Below are the code and all the weights of a small trained network. Each question names an input and a target symbol and asks about switching units off, where a switched-off unit gives its printed mean instead of its output.

import numpy as np


def w(rows, s, z=0):
    codes = np.array(rows[::2]) - 128.0
    scale = np.full(codes.shape[1], s)
    scale[-1] = z or s
    return codes * scale


def softmax(a):
    e = np.exp(a - a.max(-1, keepdims=True))
    return e / e.sum(-1, keepdims=True)


def log_softmax(a):
    a = a - a.max(-1, keepdims=True)
    return a - np.log(np.exp(a).sum(-1, keepdims=True))


def net(x, mask):
    ids = ['ΞΣΦΨαβδεζηθλμπτω'.index(c) for c in x.split()]
    T = len(ids)
    res = E[ids] + P[:T]
    u = 0
    for l in range(3):
        r = res
        for j in range(3):
            rows = slice(3 * j, 3 * j + 3)
            q, k, v = (r @ M[l][rows].T for M in (Q, K, V))
            z = softmax(np.where(np.tri(T) > 0, q @ k.T / 3**0.5, -1e9)) @ v
            o = O[l][rows]
            res = res + np.where(mask[u + j], z, o[:, -1]) @ o[:, :-1]
        u += 3
    return log_softmax(res[-1] @ U[:, :-1].T + U[:, -1])


Q, K, V, O = {}, {}, {}, {}
E = w([
[155,75,177,188,144],'Ξ',
[165,152,114,113,163],'Σ',
[80,99,167,117,122],'Φ',
[46,82,129,58,163],'Ψ',
[90,168,135,76,99],'α',
[116,92,130,105,163],'β',
[199,153,151,180,133],'δ',
[109,82,107,82,192],'ε',
[151,156,166,159,99],'ζ',
[173,71,147,175,186],'η',
[61,207,114,198,251],'θ',
[155,134,136,132,119],'λ',
[146,195,128,108,118],'μ',
[90,159,109,51,149],'π',
[114,92,148,126,134],'τ',
[102,26,155,141,192],'ω',
],0.021)
P = w([
[124,130,95,146,98],'0',
[153,135,145,102,131],'1',
[113,132,83,167,88],'2',
[165,140,166,82,145],'3',
[99,134,69,179,86],'4',
[174,147,185,67,157],'5',
[89,138,58,190,83],'6',
[180,151,203,51,171],'7',
[78,143,48,199,81],'8',
[187,158,220,36,183],'9',
[92,145,2,198,107],'10',
[73,173,217,138,118],'11',
],0.015)
Q[0] = w([
[143,131,168,109,130],'0.h1',
[120,138,97,146,163],'0.h1',
[132,119,162,93,136],'0.h1',
[132,114,159,117,61],'0.h2',
[173,87,153,79,82],'0.h2',
[166,110,151,83,118],'0.h2',
[73,132,56,204,99],'0.h3',
[158,135,110,118,173],'0.h3',
[148,167,252,68,210],'0.h3',
],0.021)
K[0] = w([
[125,144,93,141,187],'0.h1',
[189,101,84,99,124],'0.h1',
[113,159,135,149,174],'0.h1',
[124,104,167,132,27],'0.h2',
[203,58,194,58,67],'0.h2',
[205,126,206,28,135],'0.h2',
[238,93,193,18,140],'0.h3',
[84,160,164,164,155],'0.h3',
[41,197,24,252,210],'0.h3',
],0.014)
V[0] = w([
[159,126,129,112,124],'0.h1',
[137,123,130,111,149],'0.h1',
[139,86,101,103,94],'0.h1',
[141,100,106,139,129],'0.h2',
[158,88,101,91,118],'0.h2',
[52,154,245,152,98],'0.h2',
[129,101,84,135,81],'0.h3',
[114,131,142,127,118],'0.h3',
[50,133,237,164,68],'0.h3',
],0.011)
O[0] = w([
[115,136,220,114,97,106],'0.h1',
[93,117,154,152,99,137],'0.h1',
[159,133,199,76,151,36],'0.h1',
[113,126,145,133,107,93],'0.h2',
[108,119,94,168,82,28],'0.h2',
[165,134,81,120,160,168],'0.h2',
[132,133,219,88,144,4],'0.h3',
[108,127,149,143,121,122],'0.h3',
[2,140,236,194,51,93],'0.h3',
],0.0088,0.0032)
Q[1] = w([
[118,139,127,197,108],'1.h1',
[108,135,196,153,157],'1.h1',
[124,113,128,48,198],'1.h1',
[148,119,97,134,101],'1.h2',
[142,119,118,98,149],'1.h2',
[151,150,208,74,175],'1.h2',
[128,134,1,102,134],'1.h3',
[148,59,132,171,130],'1.h3',
[112,150,48,137,75],'1.h3',
],0.0097)
K[1] = w([
[166,86,130,100,133],'1.h1',
[130,92,72,149,65],'1.h1',
[105,153,59,184,199],'1.h1',
[145,152,131,104,134],'1.h2',
[104,132,161,96,136],'1.h2',
[161,79,140,77,47],'1.h2',
[92,177,108,150,196],'1.h3',
[162,45,110,255,143],'1.h3',
[82,210,73,163,129],'1.h3',
],0.0066)
V[1] = w([
[139,141,145,111,102],'1.h1',
[108,174,182,112,216],'1.h1',
[89,172,112,173,148],'1.h1',
[98,189,118,153,203],'1.h2',
[117,149,183,109,191],'1.h2',
[131,138,138,122,130],'1.h2',
[82,89,152,93,180],'1.h3',
[141,80,112,78,3],'1.h3',
[81,135,111,83,123],'1.h3',
],0.0062)
O[1] = w([
[194,103,33,91,133,112],'1.h1',
[13,139,142,214,77,160],'1.h1',
[51,132,221,137,73,157],'1.h1',
[201,139,254,18,175,194],'1.h2',
[142,142,185,100,201,149],'1.h2',
[118,135,127,136,128,128],'1.h2',
[113,138,182,140,90,137],'1.h3',
[243,114,7,75,198,2],'1.h3',
[128,125,132,138,134,124],'1.h3',
],0.005,0.006)
Q[2] = w([
[90,208,142,184,216],'2.h1',
[81,144,4,240,96],'2.h1',
[169,229,202,146,155],'2.h1',
[106,195,109,128,73],'2.h2',
[179,71,171,200,153],'2.h2',
[126,175,170,64,96],'2.h2',
[195,97,146,86,53],'2.h3',
[130,169,39,183,35],'2.h3',
[99,100,99,193,142],'2.h3',
],0.015)
K[2] = w([
[60,135,141,111,226],'2.h1',
[179,145,249,57,172],'2.h1',
[99,186,80,208,199],'2.h1',
[124,170,120,169,132],'2.h2',
[179,77,164,137,74],'2.h2',
[135,172,181,118,154],'2.h2',
[167,71,103,149,80],'2.h3',
[177,104,220,50,115],'2.h3',
[156,141,197,126,196],'2.h3',
],0.017)
V[2] = w([
[116,9,132,154,163],'2.h1',
[69,115,112,98,156],'2.h1',
[84,121,116,61,137],'2.h1',
[131,162,149,91,90],'2.h2',
[108,97,111,83,121],'2.h2',
[93,128,123,126,192],'2.h2',
[179,133,112,199,94],'2.h3',
[97,176,106,80,106],'2.h3',
[116,190,112,154,155],'2.h3',
],0.016)
O[2] = w([
[62,131,164,10,181,67],'2.h1',
[156,217,177,133,148,199],'2.h1',
[175,138,230,124,232,121],'2.h1',
[115,48,125,186,127,110],'2.h2',
[178,132,208,193,120,70],'2.h2',
[172,178,45,124,107,216],'2.h2',
[139,205,59,183,72,80],'2.h3',
[163,113,169,173,206,148],'2.h3',
[88,1,79,143,195,254],'2.h3',
],0.01,0.0076)
U = w([
[66,101,134,113,97,157],'Ξ',
[223,93,43,56,159,69],'Σ',
[9,176,190,198,135,90],'Φ',
[101,114,172,113,152,98],'Ψ',
[102,152,184,195,115,150],'α',
[152,135,120,88,136,219],'β',
[153,64,65,86,108,73],'δ',
[184,176,86,74,171,82],'ε',
[65,99,155,181,84,119],'ζ',
[152,107,57,41,139,85],'η',
[121,107,116,104,138,161],'θ',
[156,115,125,111,97,253],'λ',
[180,80,102,144,125,112],'μ',
[179,100,125,114,167,102],'π',
[107,152,162,137,107,247],'τ',
[92,142,128,75,152,90],'ω',
],0.014,0.016)

Each question gives the input, a string of symbols that net reads in full, and the target symbol t.
The units are the heads (3 rows each of Q, K, V and O). Each row of codes is followed by its name. A weight is (code - 128) times the scale printed after its matrix; where a second scale follows, it is the last column's (O and U).
mask holds one flag per head, layer by layer. A switched-off head (its flag False) gives its mean, the last column of its rows in O, instead of its output. The means were averaged over made-up inputs and are rounded, as every weight is.
A unit's drop is (log p(t) with every unit on - log p(t) with that unit switched off) / (log p(t) with every unit on - log p(t) with every unit switched off).
The circuit of an input: a set's keep is (log p(t) with only the set's units on - log p(t) with every unit switched off) / (log p(t) with every unit on - log p(t) with every unit switched off). Starting from all 9 units, units are removed one at a time, each time the one whose removal leaves the highest keep (on an exact tie, the one counted first), for as long as the keep stays at least 0.8.
circuit, biggest first: the units of the circuit, biggest drop first
most important unit: the unit with the biggest drop
heads that matter: for each layer, one digit per head in row order, 1 if its drop is at least 0.15 and else 0, layers parted by /
input π ε μ Σ α Ξ α ε, target α: most important unit -> 0.h3
input ζ π ω ζ Ψ ζ δ η, target δ: circuit, biggest first -> [2.h1; 0.h3]
input η ω β ζ ζ π Σ Ξ Ξ μ π Ξ, target π: circuit, biggest first -> [0.h3; 2.h3]
input α ζ ω Σ Ξ ζ τ δ, target τ: heads that matter -> 001 / 000 / 001
input Ξ θ λ Ξ Ξ Σ τ Ξ Σ α Σ Ξ, target μ: circuit, biggest first -> [2.h3; 0.h3]
input β Σ μ μ, target μ: circuit, biggest first -> [2.h1; 2.h2]
input μ Ξ μ μ Ψ ω ζ Ξ, target ζ: heads that matter -> 001 / 000 / 100
input Σ β ω β μ μ μ, target μ: circuit, biggest first -> [2.h1; 0.h3]
input π π τ ω, target τ: circuit, biggest first -> [2.h3; 0.h3]
input λ ζ μ Σ Ψ, target Σ: heads that matter -> 001 / 000 / 000
input η η η Σ μ μ Φ, target μ: heads that matter -> 000 / 000 / 100
input Σ Σ η η η δ μ α, target μ: circuit, biggest first -> [2.h1; 2.h2; 2.h3]
input η θ λ ζ η ω Ξ ω, target Ψ: heads that matter -> 111 / 111 / 101
input Σ Ξ Σ ζ Ξ ζ ζ, target ζ: heads that matter -> 001 / 000 / 100
input ζ ζ θ λ Ξ α π λ μ π, target η: circuit, biggest first -> [2.h2; 0.h1]
input τ π μ τ η, target τ: most important unit -> 2.h3
input Φ π Ξ Φ, target Ξ: heads that matter -> 001 / 000 / 100
input ζ Ξ ε λ δ Ψ μ ω τ η ω Ξ, target ω: heads that matter -> 000 / 000 / 100
input η Φ Φ π ω Ξ Ξ Σ μ π, target μ: circuit, biggest first -> [2.h1; 2.h2]
input Ξ β ε Σ π δ Ψ α π β Ψ, target β: most important unit -> 0.h3
input Ψ δ ε τ δ π η ζ Σ, target ζ: circuit, biggest first -> [2.h1; 0.h3]
input Σ α ω λ μ η π π ω, target π: heads that matter -> 001 / 000 / 101
input π ω Σ μ θ ω, target Ψ: heads that matter -> 100 / 111 / 101
input ω π ε, target π: circuit, biggest first -> [2.h1; 2.h3]
input Ξ λ ζ Ξ ω λ ε Φ β θ Ξ Σ, target Σ: heads that matter -> 100 / 000 / 011
